[[-29 -34 -27 -27  -7 -10 -34 -26 -17 -41   2]
 [ 28  16 -30  29  12 -18   5  46  36 -40  16]
 [ -5  20  22  17 -59 -51  13  36  34 -52 -58]
 [-14 -23 -30  14  -7 -24 -29   0  15 -20  20]
 [-13 -26 -27 -21   5   3 -25 -19 -15 -16   8]]
:
[[-29 -34 -27 -27  -7 -10 -34 -26 -17 -41   2]
 [-14 -23 -30  14  -7 -24 -29   0  15 -20  20]
 [-13 -26 -27 -21   5   3 -25 -19 -15 -16   8]
 [ -5  20  22  17 -59 -51  13  36  34 -52 -58]
 [ 28  16 -30  29  12 -18   5  46  36 -40  16]]

[[-43  13  17  33  31  74]
 [-47  20  20  34  34  76]
 [  0 -34  17   5   9  56]
 [ 16  19  -8 -21  -5 -60]
 [ 23 -29  -6   2  -5 -30]]
:
[[-47  20  20  34  34  76]
 [-43  13  17  33  31  74]
 [  0 -34  17   5   9  56]
 [ 16  19  -8 -21  -5 -60]
 [ 23 -29  -6   2  -5 -30]]

[[ 16   5   3  -6   7   0   8  -5  -6  -6]
 [  4 -17  24  21 -21   9 -10   7   7  27]
 [  0   0   0   0  -1   1   0   0   0  -1]
 [ 17 -67 -15 -15  10   1  32 -21   2  25]
 [ -1   6   1   1  -1  -1  -2   2  -1  -2]
 [  1   1   1   0   0   0   0   0  -1  -1]]
:
[[ -1   6   1   1  -1  -1  -2   2  -1  -2]
 [  0   0   0   0  -1   1   0   0   0  -1]
 [  1   1   1   0   0   0   0   0  -1  -1]
 [  4 -17  24  21 -21   9 -10   7   7  27]
 [ 16   5   3  -6   7   0   8  -5  -6  -6]
 [ 17 -67 -15 -15  10   1  32 -21   2  25]]

[[ 32  14 -15  38 -23  21  25 -53  79   0]
 [ 16   6  16  -7   8   8  -4  -3  22 -14]
 [  8   3 -15  15 -14   9  13 -21  31   7]
 [  6   0 -25  21 -14   7  19 -32  28  11]
 [-15  -8  15 -34  17  -6 -19  36 -37  -4]
 [-14 -11 -14 -17   4  -1   0   8 -17  11]
 [-18 -12  14 -49  24  -5 -22  42 -43  -4]
 [ -9  -3  23 -30  18  -7 -21  35 -33 -10]
 [  4   6   8  16  -3  -5  -1  -3  -1  -5]]
:
[[-18 -12  14 -49  24  -5 -22  42 -43  -4]
 [-15  -8  15 -34  17  -6 -19  36 -37  -4]
 [-14 -11 -14 -17   4  -1   0   8 -17  11]
 [ -9  -3  23 -30  18  -7 -21  35 -33 -10]
 [  4   6   8  16  -3  -5  -1  -3  -1  -5]
 [  6   0 -25  21 -14   7  19 -32  28  11]
 [  8   3 -15  15 -14   9  13 -21  31   7]
 [ 16   6  16  -7   8   8  -4  -3  22 -14]
 [ 32  14 -15  38 -23  21  25 -53  79   0]]

[[ 30  20  44]
 [ -5 -20  20]
 [  3  46 -73]
 [ 18  47  56]
 [ 51 -22 -41]
 [ 57 -57  19]
 [-45  19 -53]
 [ -1  -9  18]
 [-11  -9   6]
 [-33 -46  78]]
:
[[-45  19 -53]
 [-33 -46  78]
 [-11  -9   6]
 [ -5 -20  20]
 [ -1  -9  18]
 [  3  46 -73]
 [ 18  47  56]
 [ 30  20  44]
 [ 51 -22 -41]
 [ 57 -57  19]]

[[-21  63  29 -23 -14  -7 -10]
 [ 21  19  -5  57  18 -26  28]
 [ 22 -47 -26  27  26 -12  26]
 [  6 -64  -1   6 -16  21 -23]
 [  0  42  30  45 -24 -22 -19]
 [ -6  12 -21 -51  34   8  20]
 [ -3  11  40  16 -42  -3 -38]]
:
[[-21  63  29 -23 -14  -7 -10]
 [ -6  12 -21 -51  34   8  20]
 [ -3  11  40  16 -42  -3 -38]
 [  0  42  30  45 -24 -22 -19]
 [  6 -64  -1   6 -16  21 -23]
 [ 21  19  -5  57  18 -26  28]
 [ 22 -47 -26  27  26 -12  26]]
---
[[-27 -22  24  -8   5 -30  11 -24 -13 -16 -20  -8 -26  29]
 [-12  33 -51 -30 -64 -20   5 -12  -7 -31  27   3 -10  57]
 [  0   3  40 -23  20 -13  -1 -12  -6  10 -12   0  -5  58]]
:
[[-27 -22  24  -8   5 -30  11 -24 -13 -16 -20  -8 -26  29]
 [  0   3  40 -23  20 -13  -1 -12  -6  10 -12   0  -5  58]
 [-12  33 -51 -30 -64 -20   5 -12  -7 -31  27   3 -10  57]]

[[ 61  20   4 -13 -21 -38 -27]
 [  4  -8 -13 -21 -26 -30 -27]
 [-18  19  23  22  16  18   3]
 [ 35 -15 -15 -11 -14  -8 -21]]
:
[[ 35 -15 -15 -11 -14  -8 -21]
 [  4  -8 -13 -21 -26 -30 -27]
 [-18  19  23  22  16  18   3]
 [ 61  20   4 -13 -21 -38 -27]]

[[-11 -72  -2   3   5]
 [-38  22  -1  -2  -1]
 [ -2  -4   1  -2  -3]]
:
[[-11 -72  -2   3   5]
 [ -2  -4   1  -2  -3]
 [-38  22  -1  -2  -1]]

[[ 10 -14 -12 -16  -9   0 -11  -7]
 [-29 -15 -26   9  -6  -9 -14 -11]
 [-42  19  -8  39  -9 -19 -13   0]
 [-10  23   8  22  -3  -6  -2   7]
 [-24 -10 -24   8 -12 -11 -19 -10]
 [  9  -9   0 -12   3   5   4  -2]
 [ 56 -31  15 -57  16  26  23   0]
 [-32 -20 -33   7 -12 -13 -21 -15]]
:
[[ 56 -31  15 -57  16  26  23   0]
 [-32 -20 -33   7 -12 -13 -21 -15]
 [-29 -15 -26   9  -6  -9 -14 -11]
 [ 10 -14 -12 -16  -9   0 -11  -7]
 [-24 -10 -24   8 -12 -11 -19 -10]
 [  9  -9   0 -12   3   5   4  -2]
 [-42  19  -8  39  -9 -19 -13   0]
 [-10  23   8  22  -3  -6  -2   7]]

[[ 17   0 -38  37 -11]
 [ 24  31  72 -40 -31]
 [-20  63  23 -22  21]
 [ -2 -52 -28  46  44]]
:
[[ -2 -52 -28  46  44]
 [ 17   0 -38  37 -11]
 [ 24  31  72 -40 -31]
 [-20  63  23 -22  21]]

[[ 50  44 -49 -49]
 [ 65  60 -63 -62]
 [ 62  61 -61 -63]
 [-55 -52  54  52]
 [ 66  63 -66 -68]]
:
[[-55 -52  54  52]
 [ 50  44 -49 -49]
 [ 65  60 -63 -62]
 [ 62  61 -61 -63]
 [ 66  63 -66 -68]]

[[ 30 -54  10   1  37  14 -76  19]
 [-23 -51  -4  46  32  43 -70   8]
 [-21  15 -52 -36  11  33  20  35]
 [ 60  40 -44   5 -41   7  41   6]
 [ 29   5  -5 -41 -53 -45   0 -57]]
:
[[ 30 -54  10   1  37  14 -76  19]
 [-23 -51  -4  46  32  43 -70   8]
 [ 29   5  -5 -41 -53 -45   0 -57]
 [-21  15 -52 -36  11  33  20  35]
 [ 60  40 -44   5 -41   7  41   6]]

[[ 25   6 -43  41  35  25  35  13]
 [-34  11 -28 -29   2  49   1 -29]
 [-33  68  18  18 -26  49 -40   2]
 [ -5   8 -42  -9  50  26  48  15]
 [ 13 -57 -32   4  21 -34  44  14]
 [-44   7  31   1 -22 -35  13  56]
 [-22   4 -19 -21   9   8  25  11]
 [-36  66  11  15 -18  50 -28   9]]
:
[[ 13 -57 -32   4  21 -34  44  14]
 [-22   4 -19 -21   9   8  25  11]
 [ 25   6 -43  41  35  25  35  13]
 [-44   7  31   1 -22 -35  13  56]
 [ -5   8 -42  -9  50  26  48  15]
 [-34  11 -28 -29   2  49   1 -29]
 [-36  66  11  15 -18  50 -28   9]
 [-33  68  18  18 -26  49 -40   2]]
